Below are the code and all the weights of a small trained network. Each question names an input and a class and asks about switching units off, where a switched-off unit gives its printed mean instead of its output.

import numpy as np


def w(rows, s, z=0):
    codes = np.array(rows[::2]) - 128.0
    scale = np.full(codes.shape[1], s)
    scale[-1] = z or s
    return codes * scale


def norm(h):
    return h / np.sqrt((h * h).mean(-1, keepdims=True) + 1e-5)


def f(y):
    return np.maximum(y, 0)


def log_softmax(a):
    a = a - a.max(-1, keepdims=True)
    return a - np.log(np.exp(a).sum(-1, keepdims=True))


def net(x, mask):
    res = np.array(x, float).reshape(1, 7) / 4 @ E
    u = 0
    for l in range(4):
        y = f(norm(res) @ A[l][:, :-1].T + A[l][:, -1])
        res = res + np.where(mask[u : u + 7], y, B[l][:, -1]) @ B[l][:, :-1]
        u += 7
    return log_softmax(norm(res)[-1] @ U[:, :-1].T + U[:, -1])


A, B = {}, {}
E = w([
[92,107,185,192,214,63,215,35],'x0',
[207,101,171,103,193,128,163,120],'x1',
[140,3,121,147,196,151,80,163],'x2',
[142,118,56,74,121,73,53,142],'x3',
[109,127,139,163,161,64,77,235],'x4',
[196,144,92,102,146,99,143,108],'x5',
[187,101,100,104,189,94,104,140],'x6',
],0.0037)
A[0] = w([
[155,155,106,65,178,95,220,84,25],'0.n0',
[130,201,77,12,57,252,56,198,67],'0.n1',
[105,30,145,178,186,117,78,46,12],'0.n2',
[140,104,164,106,220,148,122,195,5],'0.n3',
[25,42,96,162,185,139,166,46,103],'0.n4',
[118,106,140,153,112,53,71,221,72],'0.n5',
[128,169,153,218,146,126,212,122,98],'0.n6',
],0.0032,0.0027)
B[0] = w([
[254,157,125,103,52,92,195,123,158],'0.n0',
[133,79,58,105,28,214,113,86,253],'0.n1',
[68,51,12,79,184,117,189,89,164],'0.n2',
[196,109,180,129,162,186,141,145,147],'0.n3',
[92,136,39,147,164,131,170,159,199],'0.n4',
[159,120,155,139,162,91,114,99,181],'0.n5',
[71,129,120,88,88,154,130,118,188],'0.n6',
],0.0047,0.0031)
A[1] = w([
[173,60,162,137,121,147,182,117,121],'1.n0',
[110,137,75,60,125,74,39,182,49],'1.n1',
[135,42,123,161,190,95,119,119,61],'1.n2',
[162,39,170,170,196,113,138,186,83],'1.n3',
[199,141,146,125,140,95,139,68,39],'1.n4',
[169,136,182,119,175,126,135,180,95],'1.n5',
[123,143,89,129,116,68,2,191,5],'1.n6',
],0.0048,0.0032)
B[1] = w([
[102,158,146,146,167,112,35,102,223],'1.n0',
[119,160,127,223,129,89,92,118,239],'1.n1',
[63,103,90,63,139,169,138,158,228],'1.n2',
[139,136,124,74,159,155,113,175,250],'1.n3',
[169,84,140,90,127,88,105,122,178],'1.n4',
[137,151,154,89,55,170,94,119,174],'1.n5',
[122,175,143,206,150,2,72,85,222],'1.n6',
],0.0061,0.0021)
A[2] = w([
[37,186,191,212,94,165,238,118,2],'2.n0',
[190,51,25,38,161,101,66,165,124],'2.n1',
[150,161,184,153,120,199,144,77,119],'2.n2',
[252,192,125,85,157,101,223,35,55],'2.n3',
[153,224,110,29,184,140,153,56,69],'2.n4',
[117,120,159,167,73,174,127,217,171],'2.n5',
[196,66,239,111,133,125,86,203,37],'2.n6',
],0.0043,0.0023)
B[2] = w([
[81,254,129,98,135,115,185,98,206],'2.n0',
[54,157,135,132,107,164,176,123,252],'2.n1',
[119,140,140,138,151,60,142,136,172],'2.n2',
[154,69,192,156,85,91,114,149,207],'2.n3',
[188,52,133,167,103,114,151,147,186],'2.n4',
[160,122,99,79,126,125,132,75,192],'2.n5',
[169,218,173,73,142,155,103,152,162],'2.n6',
],0.0069,0.0038)
A[3] = w([
[63,2,128,125,200,92,166,103,58],'3.n0',
[145,123,179,104,228,213,90,196,98],'3.n1',
[114,174,173,135,111,82,233,98,62],'3.n2',
[148,170,135,126,109,100,82,148,118],'3.n3',
[135,202,169,161,49,68,114,135,134],'3.n4',
[120,165,145,110,196,24,199,164,137],'3.n5',
[225,61,193,136,111,64,161,65,3],'3.n6',
],0.006,0.0017)
B[3] = w([
[152,23,45,228,133,157,222,248,212],'3.n0',
[131,161,203,22,192,71,114,157,207],'3.n1',
[125,180,211,115,129,112,154,52,234],'3.n2',
[80,104,146,171,148,125,60,75,182],'3.n3',
[135,85,80,171,224,117,148,143,255],'3.n4',
[141,136,116,61,61,203,151,88,231],'3.n5',
[239,85,195,255,61,106,104,149,210],'3.n6',
],0.0055,0.0043)
U = w([
[75,36,64,133,219,149,221,204,132],'0',
[143,155,195,7,228,125,59,183,186],'1',
[255,71,189,200,71,77,176,106,255],'2',
[136,122,41,55,5,225,64,103,10],'3',
[64,246,162,113,133,124,232,42,76],'4',
[96,171,73,222,157,18,9,118,73],'5',
],0.0096,0.00036)

Each question gives the input, the list of numbers given to net, and the class t.
The units are the neurons (one row each of A and B). Each row of codes is followed by its name. A weight is (code - 128) times the scale printed after its matrix; where a second scale follows, it is the last column's (A, B and U).
mask holds one flag per neuron, layer by layer. A switched-off neuron (its flag False) gives its mean, the last column of its row in B, instead of its output. The means were averaged over made-up inputs and are rounded, as every weight is.
A unit's drop is (log p(t) with every unit on - log p(t) with that unit switched off) / (log p(t) with every unit on - log p(t) with every unit switched off).
The circuit of an input: a set's keep is (log p(t) with only the set's units on - log p(t) with every unit switched off) / (log p(t) with every unit on - log p(t) with every unit switched off). Starting from the 12 units with the biggest drops (on a tie, the unit counted first), units are removed one at a time, each time the one whose removal leaves the highest keep (on an exact tie, the one counted first), for as long as the keep stays at least 0.8.
circuit, biggest first: the units of the circuit, biggest drop first
unit that matters most: the unit with the biggest drop
top k neurons: the k neurons with the biggest drops, biggest first
top k neurons in layer l: the k neurons of layer l with the biggest drops, biggest first
input [2,4,7,-1,-6,7,1], class 0: unit that matters most => 1.n2
input [-8,5,-6,-3,-8,5,6], class 2: circuit, biggest first => (2.n3 2.n4)
input [-5,-7,-5,3,6,-4,-7], class 5: circuit, biggest first => (1.n6 3.n4)
input [0,7,4,7,-8,-1,1], class 0: circuit, biggest first => (2.n1 3.n0)
input [8,8,8,-2,1,7,-6], class 0: circuit, biggest first => (3.n0 1.n2)
input [-6,4,-3,-6,-8,3,-6], class 2: circuit, biggest first => (2.n4 2.n3)
input [-1,8,6,-6,-6,0,-2], class 1: circuit, biggest first => (3.n1 1.n0)
input [2,3,3,3,-7,-7,-5], class 0: circuit, biggest first => (3.n0 0.n2)
input [5,2,-3,7,4,-1,7], class 0: circuit, biggest first => (1.n2 3.n0)
input [-7,-3,1,3,1,-4,7], class 5: top 2 neurons => (1.n6 1.n1)
input [-8,-4,6,-1,4,3,1], class 5: top 2 neurons => (1.n6 1.n1)
input [-8,-8,-7,4,4,3,0], class 5: top 2 neurons => (1.n6 1.n1)
input [3,-7,4,3,1,7,-1], class 0: top 2 neurons => (3.n0 0.n2)
input [-6,3,-4,-4,4,-2,-3], class 3: unit that matters most => 0.n1
input [0,3,3,3,0,0,0], class 1: top 4 neurons in layer 0 => (0.n3 0.n1 0.n4 0.n6)
input [0,-3,-1,4,-3,5,1], class 2: top 2 neurons in layer 2 => (2.n3 2.n4)
input [-8,-2,-1,5,3,8,-2], class 5: top 3 neurons => (1.n6 1.n1 3.n5)
input [-1,-4,1,-8,6,-4,2], class 1: top 2 neurons in layer 2 => (2.n1 2.n6)
input [1,4,7,-3,2,-4,2], class 1: top 2 neurons => (3.n1 1.n3)
input [-3,2,7,7,2,0,0], class 5: circuit, biggest first => (1.n6)
input [-2,-2,-7,2,-4,6,-4], class 2: top 2 neurons => (2.n4 2.n3)
